Each row is followed by roughly how far along a hidden order it lies, from 0 to 30. A new part has a new order.
[ -6  25  -2  14   0  -8  -3  -6   1 -11  -1  -5  24  -5   4   3   0  -1
   9 -16 -21  -1 -10   1  -6 -21  -8  -6  12] | 11
[-43 -10 -15  14   5  -5  15   1  -5  -4  -5  -3  14  13  -1   0  -4  -4
  -1 -44 -19   1  -8  -5 -13   0  -6   8  21] | 28
[-22  15  -9  15   0  -6  -7   6   3  14 -14  24  14   5   2   5  -2   0
  -2 -20  -9   1 -11   7  -8   1  -3  -6  19] | 23
[-13  20 -13  16   0  -6  -9   6  -3  14   0  21  14  -1   3  16   0   0
  -4 -20   0 -15 -17  11 -12   1  -5  -4  28] | 7
[-39   9 -15  13   4  -6  11   0   9   3   0  -3   7  11  -2  -1  -3   1
  -8 -40 -17   5  -9  -1 -12   8   4   4  32] | 24
[-14  13 -11  18   2  -2  -2   6  -9   5 -14  20  17   5   4  13  -1  -3
   4 -25 -18  -5 -12   5  -7  -6 -20  -2  13] | 10
[-12  33  -9  15   2 -16   0   0   1 -21  -1  -4  24  -3  10 -12  -2  -1
  13 -29 -29   0  -8   5  -9 -21  -4  -1  20] | 13
[-44  15 -14  14  -5  -6   5   5  -5   2  -2  22  17  10   2   6  -8  -3
   5 -25 -10  -4 -11   1  -9  -2 -10   0  14] | 30
[ -9  11  -7  17  -2  -6  -5   8  -9   1  -2   9  15  10   6   8   1  -3
  12 -11  -5  -8 -10   2  -5 -13 -17  -5  -6] | 12
[ -5  18  -1   9   0  -9  -9 -18  -1   0  -2   4  16   9   3   5   5  -2
   7 -19  -9  16 -15   2  -6  -8  -8 -13  -3] | 0
[-10  28 -10  14   6 -15   7  -5  -1 -26  -4  -8  22  -1   7 -14  -4  -2
  10 -47 -34   3  -8   6 -13 -19  -3   6  26] | 13
[ -4  11   0  12   1  -6  -2   5  11   3   1   0  12   7   1   1  -1   2
   1 -21 -12   4 -10   3  -5   0   1  -4  17] | 30
[ -9  31  -9  24  -6 -16 -20  13 -23  -5   2  17  28  -6  22   5   4  -4
  30   5   4 -19 -20   7  -8 -28 -26 -13  -3] | 16
[ -8  11  -7  13   8  -5  -3   5   4   7  -7   2   9   8   2  23  -1   0
   2 -20 -11   1 -11   5  -7  -2  -2  -3  17] | 22
[-11  13  -8  10   2  -5   1   3   3   4  -1  -1  14   7   1   2  -2  -1
  -1 -23 -14   1 -12   5 -11  -1  -2  -1  20] | 28
[ -1   5 -13  13   2  -1   5  19   4   2  -1   0  10 -30   0   1 -11   0
  -1 -13 -13 -21  14   5 -10   0  -2   8  22] | 29
[ -6   9  -7  11   2  -6   1   3   9   0  -1  11  10  12   0   3  -2   0
   2 -29  -2  -6  -8   3  -6   4   0  -2  25] | 4
[-17  27  -5  15   5  -9  -6 -22  -3   9  -1  -2  15   3   0   2   3  -1
  -9 -44 -16  17 -20  11 -16   4  -1  -5  11] | 1
[-19  16  -9  18   7  -1   4   1  -8   4 -14  14  15   4   0   9  -3  -3
  -7 -42 -25  -3 -13   9 -14   0 -15   5  24] | 9

New part:
[ 18  -2   3  10  10  26 -15 -17  -5 -13   0   9   2   6  -4   0  -1 -12
   3   0  23  -3  -1  -2   2 -18  -1  17  -8  27 -22 -12  -6  24 -12   0
   9   6   2  -9   6  -3   2  -5  -5 -17  -2   6  -2   6 -13  17  -5  -3
  -5  -5 -12   5   5   6  -2  -8   8 -15 -25  19  -9  16 -15] | 12
[ -7 -21  -1   2  25   3  11  -4   3 -16  14  -9  -4  -9  -2   6   0  19
   2   0 -26   5   1   4  -4  15  -8 -21   4   0  20   5   6 -63  14   7
   1  16  -6  -7   3   8  26   6  -8  13  12  -5  19  12  -1  -2   5  -1
   5  -2  -2 -12 -11   3   2   0  -6  32  14 -17  11 -22   8] | 24
[ -7   5   7  23  -1  29 -17 -11  -6  -1   2 -10   2   5 -11   5   9 -38
  -3  -1  20  -3   9  -5   1  -7   5  35  -6  30   4 -11  -6  44 -18   5
 -16  -6  11   5   5  -8   9  -8  -6 -12  -3   7 -14 -14 -15  13  -5 -11
  -3   4  -9   8   9  12  -5 -18  14 -11 -21  20  -4   2 -14] | 14
[  7 -12  -6 -12  21 -15  24  -4   3 -13  21  -1  -7  -2   8   5  -7  34
   3  -7 -28  -1  -4   6  -1   5 -13 -31   8 -21  15   7   6 -60  22   1
  20  16 -11  -6   5   4   2   5   1  10   3  -4  20  19  17 -12   7   7
   5   2   6 -11 -11  -9  -5  17 -11  19   8 -21   4 -15  13] | 26
[ 48  -8   2  11  24  40  -7 -35  -9 -15  18  13  -3  13   0   5  -3  -7
   6 -15  21  -9  -3   1   4 -36  -4  17  -5  20 -22 -17  -5   6  -1   3
  22  19  -1 -13  16  -7  -6 -12  -2 -19 -11   8  -3  17  -1  14  -3  -1
  -4  -1 -11  17   3   2 -14   3   8 -21 -32  20 -16  21 -14] | 30
[ 21  -9  -1   5  20  13   0 -16  -5  -8  23   3  -5   6   1   7  -3  13
   3 -11   2  -5  -1   2   2 -17  -5  -1   0   2  -2  -6   0 -22   3   3
   7  13  -3  -9  11  -3  -2  -6  -2  -6  -4   4   5  14   4   2  -1   1
   0   2  -3  10  -1  -1 -10   5   1  -1  -7   8  -6   2   0] | 8
[-19  -1   3   9   4  10  -8   1   0  -1   3 -14   1  -5  -8   3   5 -14
  -3   4  -2   2   6  -1  -2  14   3  -6   2   8  11  -1   0   0  -3   5
 -15  -2   5   7   2   0  20  -3  -5   1   4   1  -1  -7  -7   3   0  -5
   1   2  -1  -6   0   6   5 -10   4  10   1   1   6  -7  -2] | 0
[-36 -17   4   7  17  18  -5  -1   4 -17  -8 -15   3  -5 -11   2   8  -8
  -1  16 -13  12   4   1  -6  25  -3  -2  -2  19  18   5   2 -41  -6   8
 -13   5  -1  -2  -5  10  45   9 -13   8  19  -7   8  -6 -25   9  -1  -9
   2  -9  -6 -23  -6  17  14 -23   1  31  11  -7  16 -15  -3] | 22
[ 17  10   4  12 -13  15 -15  -3  -6   4  -4  -2   1   5  -4   2   4 -32
  -2   0  19  -4   3  -3   1  -5   5  27  -4  17  -8  -8  -3  41 -11   1
  -9  -9   7   6   1  -7  -3  -8   0 -12  -6   7 -13  -6  -5   6  -2  -6
  -3   5  -3   8   8   3  -5  -6   8 -16 -18  19 -12  13  -9] | 14
[  1   6   5  22   2  24 -18 -10  -7   0   6  -8   0   4  -9   6   7 -35
  -4  -3  19  -5   6  -3   1  -3   4  38  -3  22  -1 -11  -5  38 -10   5
 -14  -6   9   6   8 -10   6 -10  -2 -10  -8  10 -11  -9  -6   8  -1  -9
  -2   7  -4  14   9   8  -9 -11  16 -14 -21  22  -8   9  -9] | 14
